Here is a tiny trained network, its code and every weight. The questions are about switching its units off for an input and a class, where a switched-off unit gives its printed mean instead of its output.

import numpy as np


def w(rows, s, z=0):
    codes = np.array(rows[::2]) - 128.0
    scale = np.full(codes.shape[1], s)
    scale[-1] = z or s
    return codes * scale


def f(y):
    return np.maximum(y, 0)


def log_softmax(a):
    a = a - a.max(-1, keepdims=True)
    return a - np.log(np.exp(a).sum(-1, keepdims=True))


def net(x, mask):
    res = np.array(x, float).reshape(1, 8) / 4 @ E
    y = f(res @ A[0][:, :-1].T + A[0][:, -1])
    res = res + np.where(mask, y, B[0][:, -1]) @ B[0][:, :-1]
    return log_softmax(res[-1] @ U[:, :-1].T + U[:, -1])


A, B = {}, {}
E = w([
[151,111,56,136,51,129,99,182,173,92,164],'x0',
[170,77,125,130,128,139,70,73,106,130,121],'x1',
[152,32,175,51,160,147,119,97,104,153,83],'x2',
[246,162,168,93,133,107,176,158,119,79,165],'x3',
[137,120,107,95,86,199,80,162,107,119,109],'x4',
[106,118,102,82,134,155,140,188,171,105,114],'x5',
[144,109,71,177,183,225,171,185,109,111,92],'x6',
[140,100,101,123,92,211,67,113,54,81,128],'x7',
],0.011)
A[0] = w([
[77,77,77,127,101,95,74,90,96,107,108,140],'neuron 0',
[117,117,255,82,177,70,102,125,147,146,103,204],'neuron 1',
[86,93,132,119,126,152,113,72,120,181,84,176],'neuron 2',
[20,121,124,230,175,133,87,98,111,152,126,171],'neuron 3',
[161,84,151,30,72,119,93,56,84,93,154,254],'neuron 4',
[140,132,58,193,104,178,151,186,158,71,132,250],'neuron 5',
[36,141,117,178,172,117,140,94,158,143,90,252],'neuron 6',
[168,46,192,79,145,156,81,95,76,120,51,156],'neuron 7',
[129,158,102,122,132,90,68,119,118,112,132,78],'neuron 8',
[115,132,115,64,128,160,101,173,185,103,91,148],'neuron 9',
[158,184,147,134,147,96,196,174,129,125,118,225],'neuron 10',
[158,176,99,150,98,110,96,151,147,71,178,186],'neuron 11',
[129,116,122,89,90,161,108,139,137,107,165,148],'neuron 12',
[99,96,77,85,137,167,110,201,155,147,100,130],'neuron 13',
],0.0098,0.0038)
B[0] = w([
[112,116,168,141,98,176,130,99,120,146,85,196],'neuron 0',
[96,178,168,49,173,116,140,96,128,183,183,223],'neuron 1',
[135,173,131,154,166,150,133,105,82,156,109,204],'neuron 2',
[62,147,151,250,133,156,196,130,49,150,68,240],'neuron 3',
[132,173,177,98,95,165,55,25,86,112,148,235],'neuron 4',
[187,57,66,150,105,137,187,217,161,84,160,255],'neuron 5',
[88,137,142,171,123,101,194,163,90,195,111,230],'neuron 6',
[149,108,133,77,218,200,57,73,77,139,121,242],'neuron 7',
[140,104,147,131,116,99,135,115,114,81,87,156],'neuron 8',
[59,94,148,74,138,142,148,163,133,82,127,187],'neuron 9',
[170,155,127,114,152,90,155,164,198,119,188,212],'neuron 10',
[167,170,113,154,99,96,144,109,153,44,132,217],'neuron 11',
[112,89,117,140,109,133,115,102,109,98,121,180],'neuron 12',
[42,2,156,98,110,148,155,153,113,94,146,205],'neuron 13',
],0.0094,0.014)
U = w([
[125,174,181,14,192,46,133,122,225,196,169,253],'0',
[160,118,133,37,196,252,2,65,93,166,115,89],'1',
[81,140,130,216,125,163,159,121,112,183,66,99],'2',
[70,40,113,66,85,165,118,188,186,73,153,71],'3',
[237,146,44,141,121,148,122,195,167,115,162,196],'4',
[140,158,166,93,8,101,53,61,164,69,140,88],'5',
],0.0098,0.0017)

Each question gives the input, the list of numbers given to net, and the class t.
The units are the neurons (one row each of A and B). Each row of codes is followed by its name. A weight is (code - 128) times the scale printed after its matrix; where a second scale follows, it is the last column's (A, B and U).
mask holds one flag per neuron, in row order. A switched-off neuron (its flag False) gives its mean, the last column of its row in B, instead of its output. The means were averaged over made-up inputs and are rounded, as every weight is.
A unit's drop is (log p(t) with every unit on - log p(t) with that unit switched off) / (log p(t) with every unit on - log p(t) with every unit switched off).
The circuit of an input: a set's keep is (log p(t) with only the set's units on - log p(t) with every unit switched off) / (log p(t) with every unit on - log p(t) with every unit switched off). Starting from the 12 units with the biggest drops (on a tie, the unit counted first), units are removed one at a time, each time the one whose removal leaves the highest keep (on an exact tie, the one counted first), for as long as the keep stays at least 0.8.
circuit, biggest first: the units of the circuit, biggest drop first
most important unit: the unit with the biggest drop
top k neurons: the k neurons with the biggest drops, biggest first
drop when u is switched off: that unit's drop, to one decimal
input [-6,-5,5,-1,-3,-7,-5,1], class 1: most important unit => neuron 7
input [-8,-6,6,-3,3,-8,3,-1], class 1: top 3 neurons => [neuron 7; neuron 1; neuron 5]
input [1,-5,5,7,6,3,-8,-1], class 1: top 2 neurons => [neuron 4; neuron 6]
input [-2,1,5,2,7,-2,-8,-8], class 1: top 2 neurons => [neuron 4; neuron 7]
input [-2,4,3,0,2,7,8,1], class 3: top 3 neurons => [neuron 13; neuron 4; neuron 5]
input [-8,4,8,2,-3,5,7,-8], class 0: top 2 neurons => [neuron 1; neuron 10]
input [-4,5,4,8,-4,-8,6,-6], class 0: top 2 neurons => [neuron 10; neuron 1]
input [8,4,0,3,6,2,-4,-8], class 5: top 2 neurons => [neuron 11; neuron 4]
input [3,-6,1,-2,4,-7,2,3], class 3: top 4 neurons => [neuron 6; neuron 3; neuron 2; neuron 5]
input [4,3,-8,-4,7,-2,7,-8], class 4: top 2 neurons => [neuron 5; neuron 11]
input [2,0,-1,1,2,-1,0,-1], class 4: top 2 neurons => [neuron 13; neuron 4]
input [6,-4,2,-8,2,0,6,1], class 3: top 2 neurons => [neuron 13; neuron 5]
input [8,5,-1,-1,8,5,-8,-4], class 5: top 2 neurons => [neuron 4; neuron 11]
input [-8,3,-5,1,6,-4,-4,-3], class 0: circuit, biggest first => [neuron 1]
input [4,6,-3,3,1,0,1,1], class 4: top 2 neurons => [neuron 5; neuron 13]
input [-6,-2,1,3,-7,-4,5,2], class 0: drop when neuron 10 is switched off => 0.2
input [-4,-8,-8,0,1,5,2,2], class 4: drop when neuron 10 is switched off => 0.1
input [4,0,8,0,-8,-3,5,-2], class 1: drop when neuron 4 is switched off => -0.1
input [-3,1,-5,0,-5,7,5,2], class 4: drop when neuron 5 is switched off => 0.4
input [-3,6,-7,3,-7,4,-3,0], class 0: most important unit => neuron 5
